Here is a tiny trained network, its code and every weight. The questions are about switching its units off for an input and a class, where a switched-off unit gives its printed mean instead of its output.

import numpy as np


def w(rows, s, z=0):
    codes = np.array(rows[::2]) - 128.0
    scale = np.full(codes.shape[1], s)
    scale[-1] = z or s
    return codes * scale


def f(y):
    return y / 2 * (1 + np.tanh(0.7978845608 * (y + 0.044715 * y**3)))


def log_softmax(a):
    a = a - a.max(-1, keepdims=True)
    return a - np.log(np.exp(a).sum(-1, keepdims=True))


def net(x, mask):
    res = np.array(x, float).reshape(1, 8) / 4 @ E
    y = f(res @ A[0][:, :-1].T + A[0][:, -1])
    res = res + np.where(mask, y, B[0][:, -1]) @ B[0][:, :-1]
    return log_softmax(res[-1] @ U[:, :-1].T + U[:, -1])


A, B = {}, {}
E = w([
[131,194,186,136,126,85,127,139,57],'x0',
[128,127,128,128,127,128,128,128,128],'x1',
[113,139,129,89,123,126,251,114,132],'x2',
[84,128,113,145,231,109,128,84,118],'x3',
[128,128,128,128,128,129,127,129,128],'x4',
[128,128,128,128,128,128,128,128,128],'x5',
[128,128,128,128,128,128,128,128,128],'x6',
[127,128,128,128,127,128,128,127,129],'x7',
],0.016)
A[0] = w([
[131,137,138,113,113,127,150,130,128,183],'neuron 0',
[151,129,138,117,94,136,128,149,130,210],'neuron 1',
[92,128,116,140,232,113,128,103,122,162],'neuron 2',
[116,130,124,118,137,125,154,117,131,123],'neuron 3',
[132,183,188,136,126,85,128,138,46,178],'neuron 4',
[127,99,97,123,127,153,129,121,170,221],'neuron 5',
[125,96,92,124,130,154,129,122,170,210],'neuron 6',
[85,127,116,141,252,111,128,97,120,165],'neuron 7',
[139,120,126,157,132,130,6,138,124,255],'neuron 8',
[112,140,130,85,122,126,243,113,132,184],'neuron 9',
],0.015,0.0099)
B[0] = w([
[121,132,133,111,106,134,150,145,133,159],'neuron 0',
[150,127,136,127,105,132,117,171,141,178],'neuron 1',
[111,129,121,137,191,123,126,41,107,212],'neuron 2',
[113,124,123,116,136,121,146,112,123,146],'neuron 3',
[126,209,197,146,116,35,130,141,103,209],'neuron 4',
[139,64,71,111,121,187,127,137,164,203],'neuron 5',
[130,86,81,118,135,164,125,123,143,203],'neuron 6',
[109,130,120,137,203,123,125,28,105,228],'neuron 7',
[165,127,132,188,135,137,6,138,139,253],'neuron 8',
[88,126,122,74,111,119,235,130,123,230],'neuron 9',
],0.015,0.022)
U = w([
[207,67,90,155,56,223,67,252,190,251],'0',
[138,76,72,180,184,205,66,77,142,76],'1',
[111,72,80,45,22,200,204,227,183,216],'2',
[74,72,63,64,169,167,200,75,123,43],'3',
[188,191,205,189,39,76,71,240,131,183],'4',
[137,190,182,199,175,65,68,91,75,30],'5',
[105,187,194,71,22,71,202,253,103,179],'6',
[67,191,177,99,155,58,203,86,67,25],'7',
],0.0049,0.0027)

Each question gives the input, the list of numbers given to net, and the class t.
The units are the neurons (one row each of A and B). Each row of codes is followed by its name. A weight is (code - 128) times the scale printed after its matrix; where a second scale follows, it is the last column's (A, B and U).
mask holds one flag per neuron, in row order. A switched-off neuron (its flag False) gives its mean, the last column of its row in B, instead of its output. The means were averaged over made-up inputs and are rounded, as every weight is.
A unit's drop is (log p(t) with every unit on - log p(t) with that unit switched off) / (log p(t) with every unit on - log p(t) with every unit switched off).
The circuit of an input: a set's keep is (log p(t) with only the set's units on - log p(t) with every unit switched off) / (log p(t) with every unit on - log p(t) with every unit switched off). Starting from all 10 units, units are removed one at a time, each time the one whose removal leaves the highest keep (on an exact tie, the one counted first), for as long as the keep stays at least 0.8.
circuit, biggest first: the units of the circuit, biggest drop first
most important unit: the unit with the biggest drop
top k neurons: the k neurons with the biggest drops, biggest first
drop when u is switched off: that unit's drop, to one decimal
input [4,-7,0,-4,6,-5,5,-2], class 4: most important unit	neuron 9
input [-7,4,2,-1,-1,2,2,2], class 2: circuit, biggest first	(neuron 8; neuron 7)
input [-2,5,3,0,6,-6,8,-8], class 2: circuit, biggest first	(neuron 7; neuron 2)
input [-2,-6,3,0,5,3,4,7], class 2: circuit, biggest first	(neuron 7; neuron 2)
input [1,-7,-8,-3,-2,-4,-8,-2], class 4: circuit, biggest first	(neuron 5; neuron 7)
input [1,2,6,6,2,-2,3,-7], class 7: top 2 neurons	(neuron 5; neuron 6)
input [2,5,7,0,3,8,5,-6], class 6: circuit, biggest first	(neuron 7; neuron 2)
input [3,1,-3,-2,0,-4,-1,5], class 4: top 2 neurons	(neuron 7; neuron 2)
input [0,6,7,-1,-7,7,-5,0], class 2: top 2 neurons	(neuron 4; neuron 7)
input [0,-4,-3,-3,-4,-3,3,-4], class 0: top 3 neurons	(neuron 4; neuron 7; neuron 2)
input [-1,1,1,1,7,1,-1,-1], class 3: top 2 neurons	(neuron 8; neuron 4)
input [-3,3,-3,-1,1,-8,-1,4], class 0: top 2 neurons	(neuron 7; neuron 2)
input [3,2,2,-6,7,4,4,6], class 6: drop when neuron 8 is switched off	0.2
input [8,0,1,7,2,-3,3,4], class 7: circuit, biggest first	(neuron 8)
input [-5,3,2,4,-2,1,-7,-7], class 3: drop when neuron 8 is switched off	0.9
input [4,8,2,-5,5,6,-7,4], class 6: drop when neuron 8 is switched off	0.2
